Below are the code and all the weights of a small trained network. Each question names an input and a class and asks about switching units off, where a switched-off unit gives its printed mean instead of its output.

import numpy as np


def w(rows, s, z=0):
    codes = np.array(rows[::2]) - 128.0
    scale = np.full(codes.shape[1], s)
    scale[-1] = z or s
    return codes * scale


def norm(h):
    return h / np.sqrt((h * h).mean(-1, keepdims=True) + 1e-5)


def f(y):
    return np.maximum(y, 0)


def log_softmax(a):
    a = a - a.max(-1, keepdims=True)
    return a - np.log(np.exp(a).sum(-1, keepdims=True))


def net(x, mask):
    res = np.array(x, float).reshape(1, 6) / 4 @ E
    u = 0
    for l in range(3):
        y = f(norm(res) @ A[l][:, :-1].T + A[l][:, -1])
        res = res + np.where(mask[u : u + 15], y, B[l][:, -1]) @ B[l][:, :-1]
        u += 15
    return log_softmax(norm(res)[-1] @ U[:, :-1].T + U[:, -1])


A, B = {}, {}
E = w([
[117,224,95],'x0',
[84,93,51],'x1',
[124,127,133],'x2',
[7,137,196],'x3',
[131,129,124],'x4',
[128,126,129],'x5',
],0.0012)
A[0] = w([
[156,17,148,136],'L0N0',
[201,175,184,137],'L0N1',
[46,199,203,6],'L0N2',
[103,92,170,1],'L0N3',
[54,126,166,120],'L0N4',
[177,143,225,104],'L0N5',
[157,139,251,113],'L0N6',
[154,35,168,98],'L0N7',
[143,18,193,105],'L0N8',
[125,24,191,116],'L0N9',
[159,191,200,122],'L0N10',
[61,138,177,126],'L0N11',
[69,67,44,101],'L0N12',
[212,135,207,124],'L0N13',
[165,13,147,107],'L0N14',
],0.0029,0.0069)
B[0] = w([
[128,194,123,248],'L0N0',
[87,106,85,239],'L0N1',
[227,255,147,128],'L0N2',
[70,141,42,128],'L0N3',
[160,114,157,201],'L0N4',
[76,63,18,166],'L0N5',
[79,80,36,200],'L0N6',
[133,225,95,155],'L0N7',
[130,238,89,183],'L0N8',
[130,205,102,199],'L0N9',
[87,123,73,193],'L0N10',
[161,98,139,216],'L0N11',
[55,45,26,166],'L0N12',
[94,74,65,214],'L0N13',
[135,208,77,186],'L0N14',
],0.0046,0.0014)
A[1] = w([
[216,213,120,23],'L1N0',
[100,208,187,114],'L1N1',
[178,134,142,70],'L1N2',
[82,130,184,2],'L1N3',
[121,126,215,113],'L1N4',
[193,28,215,103],'L1N5',
[132,102,166,15],'L1N6',
[141,49,222,23],'L1N7',
[188,181,109,28],'L1N8',
[253,130,204,22],'L1N9',
[216,24,92,82],'L1N10',
[193,154,101,35],'L1N11',
[67,53,190,12],'L1N12',
[116,87,177,17],'L1N13',
[232,154,75,141],'L1N14',
],0.0034,0.0075)
B[1] = w([
[174,70,137,128],'L1N0',
[119,91,84,157],'L1N1',
[98,40,179,128],'L1N2',
[120,66,67,128],'L1N3',
[118,95,139,138],'L1N4',
[170,48,166,128],'L1N5',
[29,118,216,128],'L1N6',
[179,2,251,128],'L1N7',
[22,243,254,128],'L1N8',
[50,61,81,128],'L1N9',
[125,170,160,136],'L1N10',
[112,6,166,128],'L1N11',
[138,136,114,128],'L1N12',
[189,133,114,128],'L1N13',
[80,111,135,252],'L1N14',
],0.0056,0.0021)
A[2] = w([
[117,148,148,126],'L2N0',
[110,173,129,48],'L2N1',
[101,156,105,122],'L2N2',
[154,126,91,140],'L2N3',
[143,128,87,133],'L2N4',
[124,212,127,114],'L2N5',
[141,144,149,2],'L2N6',
[143,221,157,94],'L2N7',
[98,120,100,125],'L2N8',
[101,107,129,148],'L2N9',
[254,206,211,19],'L2N10',
[180,190,120,48],'L2N11',
[104,93,178,102],'L2N12',
[206,113,91,137],'L2N13',
[98,133,95,124],'L2N14',
],0.0059,0.0071)
B[2] = w([
[129,142,116,137],'L2N0',
[92,212,120,128],'L2N1',
[159,114,128,218],'L2N2',
[111,125,177,212],'L2N3',
[123,119,173,219],'L2N4',
[224,161,84,172],'L2N5',
[94,170,240,128],'L2N6',
[230,128,51,137],'L2N7',
[160,122,143,242],'L2N8',
[158,151,130,232],'L2N9',
[3,55,40,128],'L2N10',
[214,207,56,128],'L2N11',
[161,157,163,142],'L2N12',
[73,175,146,170],'L2N13',
[161,110,145,251],'L2N14',
],0.0055,0.0026)
U = w([
[165,101,118,244],'0',
[228,248,33,42],'1',
[158,89,127,201],'2',
[3,30,29,28],'3',
[171,106,138,140],'4',
[16,189,253,2],'5',
],0.0072,0.0052)

Each question gives the input, the list of numbers given to net, and the class t.
The units are the neurons (one row each of A and B). Each row of codes is followed by its name. A weight is (code - 128) times the scale printed after its matrix; where a second scale follows, it is the last column's (A, B and U).
mask holds one flag per neuron, layer by layer. A switched-off neuron (its flag False) gives its mean, the last column of its row in B, instead of its output. The means were averaged over made-up inputs and are rounded, as every weight is.
A unit's drop is (log p(t) with every unit on - log p(t) with that unit switched off) / (log p(t) with every unit on - log p(t) with every unit switched off).
The circuit of an input: a set's keep is (log p(t) with only the set's units on - log p(t) with every unit switched off) / (log p(t) with every unit on - log p(t) with every unit switched off). Starting from the 12 units with the biggest drops (on a tie, the unit counted first), units are removed one at a time, each time the one whose removal leaves the highest keep (on an exact tie, the one counted first), for as long as the keep stays at least 0.8.
circuit, biggest first: the units of the circuit, biggest drop first
k most important neurons: the k neurons with the biggest drops, biggest first
top k neurons in layer l: the k neurons of layer l with the biggest drops, biggest first
drop when u is switched off: that unit's drop, to one decimal
input [0,-3,-2,3,-1,3], class 3: circuit, biggest first -> (L0N6)
input [-4,-7,4,1,-1,6], class 3: circuit, biggest first -> (L0N6 L0N5)
input [-8,8,3,-5,-7,-3], class 1: circuit, biggest first -> (L0N14 L0N0)
input [-4,8,-2,-5,3,0], class 3: 2 most important neurons -> (L2N5 L2N13)
input [2,7,-5,-4,-3,5], class 3: 3 most important neurons -> (L0N12 L2N5 L2N13)
input [5,-8,-2,-6,5,-1], class 3: 3 most important neurons -> (L0N13 L0N1 L2N5)
input [4,-5,1,-7,3,-6], class 5: 3 most important neurons -> (L2N13 L2N5 L2N3)
input [-8,-8,-6,3,6,-7], class 1: 4 most important neurons -> (L0N8 L0N9 L0N0 L0N7)
input [4,-4,-7,-8,-6,-1], class 5: top 2 neurons in layer 2 -> (L2N13 L2N5)
input [-6,1,2,-7,3,-1], class 5: 2 most important neurons -> (L2N13 L2N3)
input [-6,6,5,-2,5,-1], class 1: top 2 neurons in layer 0 -> (L0N0 L0N14)
input [-4,7,-2,-6,-5,3], class 3: top 2 neurons in layer 0 -> (L0N12 L0N14)
input [-1,-5,-4,5,2,-3], class 3: top 3 neurons in layer 0 -> (L0N6 L0N5 L0N10)
input [6,-8,2,-1,4,5], class 3: drop when L2N5 is switched off -> 0.2
input [3,-2,5,-7,-1,5], class 5: drop when L2N13 is switched off -> 0.5
input [-8,-1,-5,-6,-4,0], class 1: drop when L0N14 is switched off -> 0.1
input [0,-7,-5,4,-6,-1], class 3: most important neuron -> (L0N6)
